Below is a small trained network, with its code and all its weights. Each question gives an input and a target symbol and asks what happens when units are switched off, that is, made to give their printed mean instead of their output.

import numpy as np


def w(rows, s, z=0):
    codes = np.array(rows[::2]) - 128.0
    scale = np.full(codes.shape[1], s)
    scale[-1] = z or s
    return codes * scale


def norm(h):
    return h / np.sqrt((h * h).mean(-1, keepdims=True) + 1e-5)


def f(y):
    return np.maximum(y, 0)


def softmax(a):
    e = np.exp(a - a.max(-1, keepdims=True))
    return e / e.sum(-1, keepdims=True)


def log_softmax(a):
    a = a - a.max(-1, keepdims=True)
    return a - np.log(np.exp(a).sum(-1, keepdims=True))


def net(x, mask):
    ids = ['ΛΠβδεμξτψ'.index(c) for c in x.split()]
    T = len(ids)
    res = E[ids] + P[:T]
    u = 0
    for l in range(3):
        q, k, v = (norm(res) @ M[l].T for M in (Q, K, V))
        z = softmax(np.where(np.tri(T) > 0, q @ k.T / 4**0.5, -1e9)) @ v
        res = res + np.where(mask[u], z, O[l][:, -1]) @ O[l][:, :-1]
        u += 1
        y = f(norm(res) @ A[l][:, :-1].T + A[l][:, -1])
        res = res + np.where(mask[u : u + 12], y, B[l][:, -1]) @ B[l][:, :-1]
        u += 12
    return log_softmax(norm(res)[-1] @ U[:, :-1].T + U[:, -1])


Q, K, V, O, A, B = {}, {}, {}, {}, {}, {}
E = w([
[150,106,142,125],'Λ',
[114,124,119,150],'Π',
[120,120,142,133],'β',
[136,135,135,134],'δ',
[143,134,111,151],'ε',
[118,1,96,133],'μ',
[107,114,147,147],'ξ',
[128,141,126,144],'τ',
[121,98,154,123],'ψ',
],0.022)
P = w([
[137,173,74,88],'0',
[215,3,53,204],'1',
[159,172,175,133],'2',
[207,19,63,215],'3',
[163,173,172,128],'4',
[214,17,69,205],'5',
[158,176,167,119],'6',
[216,21,72,211],'7',
[163,179,166,123],'8',
[215,21,88,204],'9',
[152,183,152,109],'10',
],0.0061)
Q[0] = w([
[171,1,49,157],'0.h1',
[77,91,63,122],'0.h1',
[127,19,61,210],'0.h1',
[182,35,59,181],'0.h1',
],0.0082)
K[0] = w([
[137,147,30,7],'0.h1',
[69,83,85,75],'0.h1',
[126,162,2,46],'0.h1',
[145,153,24,40],'0.h1',
],0.0076)
V[0] = w([
[2,155,86,127],'0.h1',
[63,137,120,108],'0.h1',
[121,145,142,75],'0.h1',
[70,207,101,100],'0.h1',
],0.0077)
O[0] = w([
[133,73,253,222,46],'0.h1',
[121,140,173,156,80],'0.h1',
[106,132,236,152,67],'0.h1',
[232,136,167,176,3],'0.h1',
],0.0046,0.002)
A[0] = w([
[52,167,142,159,139],'0.n1',
[187,235,214,79,144],'0.n2',
[186,61,122,114,38],'0.n3',
[140,145,75,199,4],'0.n4',
[116,220,119,177,94],'0.n5',
[82,255,125,70,116],'0.n6',
[82,102,52,89,222],'0.n7',
[88,124,182,74,13],'0.n8',
[153,48,114,168,161],'0.n9',
[20,65,132,167,164],'0.n10',
[53,131,180,92,159],'0.n11',
[197,150,90,101,113],'0.n12',
],0.0094,0.0021)
B[0] = w([
[143,119,134,197,187],'0.n1',
[107,195,160,41,183],'0.n2',
[92,124,45,163,187],'0.n3',
[95,49,126,101,162],'0.n4',
[156,164,1,203,161],'0.n5',
[59,151,140,178,208],'0.n6',
[178,88,167,98,241],'0.n7',
[158,96,215,119,164],'0.n8',
[43,175,76,79,244],'0.n9',
[170,123,68,91,254],'0.n10',
[187,105,185,146,198],'0.n11',
[106,117,108,59,175],'0.n12',
],0.0082,0.0057)
Q[1] = w([
[89,77,124,133],'1.h1',
[175,34,137,142],'1.h1',
[184,48,14,81],'1.h1',
[142,96,254,193],'1.h1',
],0.009)
K[1] = w([
[111,141,86,181],'1.h1',
[101,81,52,124],'1.h1',
[195,182,5,28],'1.h1',
[27,3,148,210],'1.h1',
],0.0061)
V[1] = w([
[90,190,190,174],'1.h1',
[131,215,40,143],'1.h1',
[30,62,120,186],'1.h1',
[4,163,117,40],'1.h1',
],0.0041)
O[1] = w([
[151,2,184,171,3],'1.h1',
[114,219,86,197,144],'1.h1',
[117,107,202,27,200],'1.h1',
[250,197,83,86,156],'1.h1',
],0.0032,0.0019)
A[1] = w([
[144,140,141,66,84],'1.n1',
[120,152,100,221,145],'1.n2',
[97,205,224,119,71],'1.n3',
[95,251,132,146,1],'1.n4',
[44,190,98,190,69],'1.n5',
[63,86,82,200,76],'1.n6',
[111,30,101,67,101],'1.n7',
[105,81,183,8,140],'1.n8',
[255,164,132,142,91],'1.n9',
[106,211,170,160,142],'1.n10',
[221,109,165,175,112],'1.n11',
[74,143,111,129,132],'1.n12',
],0.0088,0.0063)
B[1] = w([
[139,179,82,137,148],'1.n1',
[180,92,150,171,202],'1.n2',
[125,174,175,52,171],'1.n3',
[3,211,59,154,143],'1.n4',
[225,188,48,191,160],'1.n5',
[183,141,95,28,195],'1.n6',
[98,155,88,76,254],'1.n7',
[191,149,16,143,228],'1.n8',
[93,206,136,215,175],'1.n9',
[112,168,125,53,173],'1.n10',
[53,144,126,215,221],'1.n11',
[157,115,126,124,171],'1.n12',
],0.0069,0.0043)
Q[2] = w([
[202,249,148,135],'2.h1',
[51,125,176,159],'2.h1',
[99,76,98,116],'2.h1',
[158,240,165,173],'2.h1',
],0.013)
K[2] = w([
[128,198,87,110],'2.h1',
[122,181,153,174],'2.h1',
[128,58,158,141],'2.h1',
[136,252,99,127],'2.h1',
],0.019)
V[2] = w([
[156,94,119,122],'2.h1',
[195,131,35,90],'2.h1',
[100,103,170,109],'2.h1',
[1,135,92,179],'2.h1',
],0.0068)
O[2] = w([
[168,139,198,134,166],'2.h1',
[186,255,199,173,249],'2.h1',
[118,85,127,92,60],'2.h1',
[104,139,62,174,205],'2.h1',
],0.0072,0.0013)
A[2] = w([
[187,128,152,104,175],'2.n1',
[129,183,166,140,61],'2.n2',
[95,136,77,61,122],'2.n3',
[82,161,121,70,102],'2.n4',
[173,151,154,213,254],'2.n5',
[52,172,180,81,115],'2.n6',
[143,65,125,247,126],'2.n7',
[57,139,224,93,57],'2.n8',
[72,174,148,134,120],'2.n9',
[71,55,176,227,225],'2.n10',
[123,159,137,84,74],'2.n11',
[154,164,111,90,60],'2.n12',
],0.013,0.0055)
B[2] = w([
[172,75,116,104,173],'2.n1',
[88,97,124,106,153],'2.n2',
[83,129,210,142,227],'2.n3',
[156,89,175,143,178],'2.n4',
[94,30,118,108,254],'2.n5',
[123,114,168,104,163],'2.n6',
[152,130,250,166,227],'2.n7',
[157,105,234,73,157],'2.n8',
[106,91,158,130,156],'2.n9',
[93,179,147,238,248],'2.n10',
[162,144,165,143,151],'2.n11',
[120,154,163,182,170],'2.n12',
],0.011,0.0075)
U = w([
[210,196,84,75,254],'Λ',
[224,52,81,155,47],'Π',
[110,92,218,28,59],'β',
[17,214,118,77,103],'δ',
[188,116,5,158,115],'ε',
[22,67,50,50,206],'μ',
[73,98,139,227,192],'ξ',
[75,209,2,163,139],'τ',
[187,44,112,101,38],'ψ',
],0.0084,0.0025)

Each question gives the input, a string of symbols that net reads in full, and the target symbol t.
The units are the heads (4 rows each of Q, K, V and O) and the neurons (one row each of A and B). Each row of codes is followed by its name. A weight is (code - 128) times the scale printed after its matrix; where a second scale follows, it is the last column's (O, A, B and U).
mask holds one flag per unit, layer by layer, with each layer's heads first. A switched-off unit (its flag False) gives its mean, the last column of its rows in O or B, instead of its output. The means were averaged over made-up inputs and are rounded, as every weight is.
A unit's drop is (log p(t) with every unit on - log p(t) with that unit switched off) / (log p(t) with every unit on - log p(t) with every unit switched off).
The circuit of an input: a set's keep is (log p(t) with only the set's units on - log p(t) with every unit switched off) / (log p(t) with every unit on - log p(t) with every unit switched off). Starting from the 12 units with the biggest drops (on a tie, the unit counted first), units are removed one at a time, each time the one whose removal leaves the highest keep (on an exact tie, the one counted first), for as long as the keep stays at least 0.8.
circuit, biggest first: the units of the circuit, biggest drop first
unit that matters most: the unit with the biggest drop
top k neurons: the k neurons with the biggest drops, biggest first
top k neurons in layer l: the k neurons of layer l with the biggest drops, biggest first
input ε ψ δ τ ξ δ ξ ψ ξ Λ, target τ: circuit, biggest first -> [0.n9 2.n7 1.h1 2.n5]
input ξ ξ β ξ ε, target ε: top 2 neurons in layer 0 -> [0.n5 0.n12]
input μ μ δ τ Λ β, target δ: unit that matters most -> 0.n9
input Λ β ψ ξ β β τ μ β ε, target Λ: top 3 neurons -> [2.n5 1.n8 2.n10]
input δ ξ β ε Λ τ ξ ψ, target ε: top 2 neurons in layer 2 -> [2.n7 2.n10]
input ξ Λ τ μ ξ ξ δ, target δ: top 2 neurons in layer 1 -> [1.n4 1.n5]
input Λ μ δ, target δ: top 2 neurons in layer 0 -> [0.n2 0.n6]
input ε ξ ξ ψ, target τ: top 2 neurons -> [0.n9 0.n3]
input ψ μ ξ β, target β: top 4 neurons in layer 0 -> [0.n8 0.n11 0.n9 0.n2]
input ε Π Λ ψ β ξ ψ μ β β, target τ: top 3 neurons in layer 0 -> [0.n9 0.n3 0.n7]
input ψ β τ ψ, target β: top 2 neurons -> [1.n8 0.n9]
input Λ μ ξ Π ξ δ, target Λ: top 3 neurons in layer 2 -> [2.n5 2.n10 2.n7]
input τ μ ξ ξ μ δ, target Π: top 2 neurons in layer 1 -> [1.n6 1.n2]
input ψ ξ ξ ξ τ β, target β: top 3 neurons in layer 0 -> [0.n8 0.n9 0.n11]
input δ τ β ξ ξ τ β Λ μ ξ, target ε: unit that matters most -> 0.h1
input ψ β τ μ ξ τ, target β: top 2 neurons in layer 2 -> [2.n3 2.n10]
input ε ξ β Λ ξ ψ ξ Λ μ Λ, target τ: top 3 neurons in layer 0 -> [0.n9 0.n3 0.n7]
input μ β τ ξ τ, target τ: top 2 neurons in layer 0 -> [0.n5 0.n2]
input τ ξ ξ β μ β μ, target μ: top 4 neurons -> [0.n9 2.n10 2.n7 2.n3]
input ξ μ ε Λ ξ ξ, target μ: unit that matters most -> 0.h1
input Λ ξ ξ μ ξ β δ Π, target Λ: top 2 neurons -> [2.n5 0.n10]
input μ ξ ξ ξ ξ Λ, target δ: top 2 neurons in layer 0 -> [0.n9 0.n3]
input ψ β τ ξ, target β: top 2 neurons -> [0.n9 1.n8]
input ψ β Λ Λ Λ Λ τ Π δ Π, target β: top 2 neurons in layer 2 -> [2.n3 2.n10]
input Λ μ β ε, target Λ: top 2 neurons -> [2.n5 2.n10]
input ε ξ β δ ξ β, target τ: top 3 neurons -> [0.n9 0.n3 0.n2]
input μ τ ξ ξ, target δ: top neuron -> [2.n3]
input ξ β μ ξ τ, target τ: top 2 neurons -> [0.n5 0.n2]
